Below is a small trained network, with its code and all its weights. Each question gives an input and a target symbol and asks what happens when units are switched off, that is, made to give their printed mean instead of their output.

import numpy as np


def w(rows, s, z=0):
    codes = np.array(rows[::2]) - 128.0
    scale = np.full(codes.shape[1], s)
    scale[-1] = z or s
    return codes * scale


def norm(h):
    return h / np.sqrt((h * h).mean(-1, keepdims=True) + 1e-5)


def f(y):
    return np.maximum(y, 0)


def softmax(a):
    e = np.exp(a - a.max(-1, keepdims=True))
    return e / e.sum(-1, keepdims=True)


def log_softmax(a):
    a = a - a.max(-1, keepdims=True)
    return a - np.log(np.exp(a).sum(-1, keepdims=True))


def net(x, mask):
    ids = ['ΓΔΘΛΞΨΩεζμστφ'.index(c) for c in x.split()]
    T = len(ids)
    res = E[ids] + P[:T]
    r = norm(res)
    for j in range(3):
        rows = slice(4 * j, 4 * j + 4)
        q, k, v = (r @ M[0][rows].T for M in (Q, K, V))
        z = softmax(np.where(np.tri(T) > 0, q @ k.T / 4**0.5, -1e9)) @ v
        o = O[0][rows]
        res = res + np.where(mask[j], z, o[:, -1]) @ o[:, :-1]
    y = f(norm(res) @ A[0][:, :-1].T + A[0][:, -1])
    res = res + np.where(mask[3:11], y, B[0][:, -1]) @ B[0][:, :-1]
    return log_softmax(norm(res)[-1] @ U[:, :-1].T + U[:, -1])


Q, K, V, O, A, B = {}, {}, {}, {}, {}, {}
E = w([
[177,210,70,255,75,182,101],'Γ',
[190,172,87,83,174,159,92],'Δ',
[215,206,82,72,172,150,71],'Θ',
[73,217,114,120,120,75,193],'Λ',
[108,117,87,132,72,129,94],'Ξ',
[88,163,15,150,93,118,105],'Ψ',
[124,185,41,139,76,182,180],'Ω',
[204,187,111,55,184,158,98],'ε',
[60,109,150,68,112,73,70],'ζ',
[132,144,108,131,10,157,124],'μ',
[176,116,137,80,27,176,131],'σ',
[206,214,103,135,147,148,55],'τ',
[207,175,138,110,150,168,67],'φ',
],0.015)
P = w([
[173,24,106,233,171,3,237],'0',
[186,220,38,145,69,35,128],'1',
[163,214,62,165,83,95,113],'2',
[156,204,82,167,100,136,95],'3',
[145,203,92,167,117,166,83],'4',
[137,196,100,161,132,178,83],'5',
[132,188,104,157,143,190,80],'6',
[124,186,107,153,155,199,82],'7',
[121,178,113,149,162,209,75],'8',
[119,177,117,151,169,211,78],'9',
[115,169,123,146,177,220,73],'10',
[114,164,124,147,182,222,72],'11',
[109,163,124,144,192,225,73],'12',
[111,154,127,139,195,235,74],'13',
],0.0052)
Q[0] = w([
[171,139,136,54,82,171,149],'H1',
[224,232,105,73,167,126,95],'H1',
[122,160,213,90,146,103,142],'H1',
[36,99,128,149,14,188,207],'H1',
[200,207,157,42,226,100,119],'H2',
[59,82,86,117,194,165,143],'H2',
[230,167,51,101,247,111,49],'H2',
[60,177,128,142,110,158,124],'H2',
[133,169,136,213,101,160,121],'H3',
[42,110,57,116,100,92,34],'H3',
[251,198,42,110,221,106,102],'H3',
[110,80,53,127,139,202,221],'H3',
],0.014)
K[0] = w([
[144,104,156,123,148,186,129],'H1',
[164,106,149,160,151,122,176],'H1',
[137,141,179,116,129,102,166],'H1',
[127,212,121,106,84,166,126],'H1',
[201,107,149,161,176,21,164],'H2',
[115,153,98,122,166,149,144],'H2',
[140,79,130,195,253,101,98],'H2',
[70,121,104,116,97,111,158],'H2',
[150,164,136,159,79,97,151],'H3',
[51,135,92,183,125,95,88],'H3',
[180,137,103,140,233,105,148],'H3',
[121,159,52,122,123,165,148],'H3',
],0.016)
V[0] = w([
[206,135,171,109,97,126,111],'H1',
[95,161,171,226,132,180,117],'H1',
[144,153,68,169,102,106,65],'H1',
[7,139,168,85,107,101,55],'H1',
[150,209,120,135,156,179,98],'H2',
[213,158,152,167,134,66,94],'H2',
[132,99,143,185,69,97,127],'H2',
[99,138,152,111,58,111,89],'H2',
[205,86,109,76,56,147,189],'H3',
[121,243,167,161,172,171,152],'H3',
[121,110,114,153,139,96,132],'H3',
[108,151,135,87,198,105,119],'H3',
],0.017)
O[0] = w([
[185,106,149,172,56,85,140,132],'H1',
[115,110,120,207,199,138,183,114],'H1',
[85,191,175,164,131,140,169,246],'H1',
[186,182,118,110,144,254,127,80],'H1',
[95,147,99,71,230,141,200,181],'H2',
[226,88,167,135,158,121,192,155],'H2',
[141,77,195,141,127,99,137,160],'H2',
[130,128,115,114,126,61,145,191],'H2',
[58,190,75,140,167,234,74,138],'H3',
[234,91,179,107,64,147,89,193],'H3',
[122,89,127,124,138,133,165,105],'H3',
[145,124,155,204,72,108,110,116],'H3',
],0.012,0.011)
A[0] = w([
[153,77,143,114,235,129,43,57],'N1',
[157,94,81,250,152,90,117,12],'N2',
[237,78,99,64,169,219,83,77],'N3',
[235,136,142,74,164,191,104,1],'N4',
[194,161,206,56,130,120,112,69],'N5',
[118,175,170,119,84,76,189,109],'N6',
[212,97,77,114,157,145,45,64],'N7',
[19,71,171,83,71,65,111,15],'N8',
],0.021,0.0041)
B[0] = w([
[86,97,137,149,132,61,24,135],'N1',
[105,170,82,63,146,221,78,143],'N2',
[169,142,2,236,118,131,146,161],'N3',
[113,24,207,161,110,135,141,175],'N4',
[72,193,90,76,206,157,155,222],'N5',
[152,106,122,183,56,105,85,252],'N6',
[100,134,188,10,89,134,114,150],'N7',
[172,108,146,218,62,96,128,169],'N8',
],0.028,0.019)
U = w([
[111,138,157,19,80,114,123,145],'Γ',
[135,90,53,41,117,81,198,162],'Δ',
[202,169,171,116,190,113,169,216],'Θ',
[56,249,23,142,124,79,140,3],'Λ',
[170,118,138,88,74,234,176,145],'Ξ',
[136,85,47,182,215,184,185,154],'Ψ',
[123,66,152,191,40,55,148,138],'Ω',
[122,159,254,97,127,139,105,138],'ε',
[23,162,219,98,161,184,158,170],'ζ',
[61,6,107,73,121,130,76,136],'μ',
[141,138,180,174,217,159,37,92],'σ',
[111,99,105,127,236,41,54,128],'τ',
[187,129,64,98,181,129,88,144],'φ',
],0.0082,0.0045)

Each question gives the input, a string of symbols that net reads in full, and the target symbol t.
The units are the heads (4 rows each of Q, K, V and O) and the neurons (one row each of A and B). Each row of codes is followed by its name. A weight is (code - 128) times the scale printed after its matrix; where a second scale follows, it is the last column's (O, A, B and U).
mask holds one flag per unit, heads first, then neurons. A switched-off unit (its flag False) gives its mean, the last column of its rows in O or B, instead of its output. The means were averaged over made-up inputs and are rounded, as every weight is.
A unit's drop is (log p(t) with every unit on - log p(t) with that unit switched off) / (log p(t) with every unit on - log p(t) with every unit switched off).
The circuit of an input: a set's keep is (log p(t) with only the set's units on - log p(t) with every unit switched off) / (log p(t) with every unit on - log p(t) with every unit switched off). Starting from all 11 units, units are removed one at a time, each time the one whose removal leaves the highest keep (on an exact tie, the one counted first), for as long as the keep stays at least 0.8.
circuit, biggest first: the units of the circuit, biggest drop first
unit that matters most: the unit with the biggest drop
k most important neurons: the k neurons with the biggest drops, biggest first
which heads matter: for each layer, one digit per head in row order, 1 if its drop is at least 0.15 and else 0, layers parted by /
input Ψ σ Λ Δ Λ Λ ε, target ζ: unit that matters most	N5
input ζ Λ Ω Λ Ω ε ζ Ω σ τ τ σ, target Λ: circuit, biggest first	N4, H2
input Ξ Λ Λ φ Λ ζ ζ Γ φ Λ τ Ξ Λ ζ, target ζ: which heads matter	101
input ε ζ τ, target Γ: circuit, biggest first	H1, H2, N7, N3
input ε μ τ Γ Ω Ω ε Ω, target ζ: circuit, biggest first	H2, N3
input Λ Ω μ μ ζ Ξ μ μ ζ Λ ζ, target ζ: circuit, biggest first	H1, H3, N5, N4
input Ξ ζ Γ Λ σ Ψ φ, target ε: 2 most important neurons	N5, N6
input Λ Ξ τ τ Ω Γ ζ φ τ σ Θ, target μ: which heads matter	100
input Θ ζ Ξ μ φ ε, target Λ: circuit, biggest first	H1, H2, N5, N6
input Λ τ Λ Ψ ζ Ω ζ Λ, target ζ: circuit, biggest first	H1, N5, H3, N4
input ζ Δ Ξ ζ ζ Ψ ζ, target Ψ: 3 most important neurons	N3, N5, N4
input σ μ φ Λ φ Λ Λ τ Λ σ φ ζ μ ζ, target Λ: circuit, biggest first	H1, H3, N5
input Ω Ξ Ξ Ω Ψ ζ Ξ ζ φ, target τ: circuit, biggest first	H1, H2, N1
input Ω Λ Δ Θ σ Ω Ξ φ ζ Λ Γ Ω Λ, target ζ: circuit, biggest first	H3, H1, N5, N4
input Ψ Λ Ξ Λ Ξ, target Λ: 2 most important neurons	N4, N8
input Γ Θ Ω Λ τ ζ Ω, target Λ: circuit, biggest first	N4
input Λ Λ ζ Λ τ ζ Λ Λ Ω τ Λ, target Ψ: 2 most important neurons	N3, N5
input ε Ξ Λ μ Θ Λ ζ μ ε Ψ Γ μ μ τ, target Γ: circuit, biggest first	H1, H2, N7
input φ ζ φ ζ Λ Ξ Ω ε ε ζ Ψ ζ Λ, target Λ: circuit, biggest first	H1, N5, H3, N6
input τ ζ Λ Ψ Θ, target Θ: which heads matter	110
input Ω φ ζ Ω σ σ ε, target τ: circuit, biggest first	H1, H2, N1
input Γ Λ Δ φ Δ, target σ: which heads matter	110
input Ω ζ Λ τ μ Ω Ψ ζ ζ ζ Λ μ, target Λ: circuit, biggest first	N4
input Ω Λ μ φ Λ Λ Ξ ζ φ μ ζ ζ μ, target ζ: circuit, biggest first	H3, N6
input Λ ζ ε Ω Λ ζ, target Λ: which heads matter	101
input μ Δ Θ μ Ξ ζ Θ Ω Λ Ξ φ, target Ψ: which heads matter	010
input μ ζ Λ τ Λ Γ μ μ μ, target ζ: which heads matter	001
input μ ε Δ Λ Λ Λ Ω μ, target Λ: 2 most important neurons	N4, N6
input Ω Λ Ξ Ω Ξ Λ Λ Λ μ φ Ω, target ζ: 3 most important neurons	N6, N3, N8
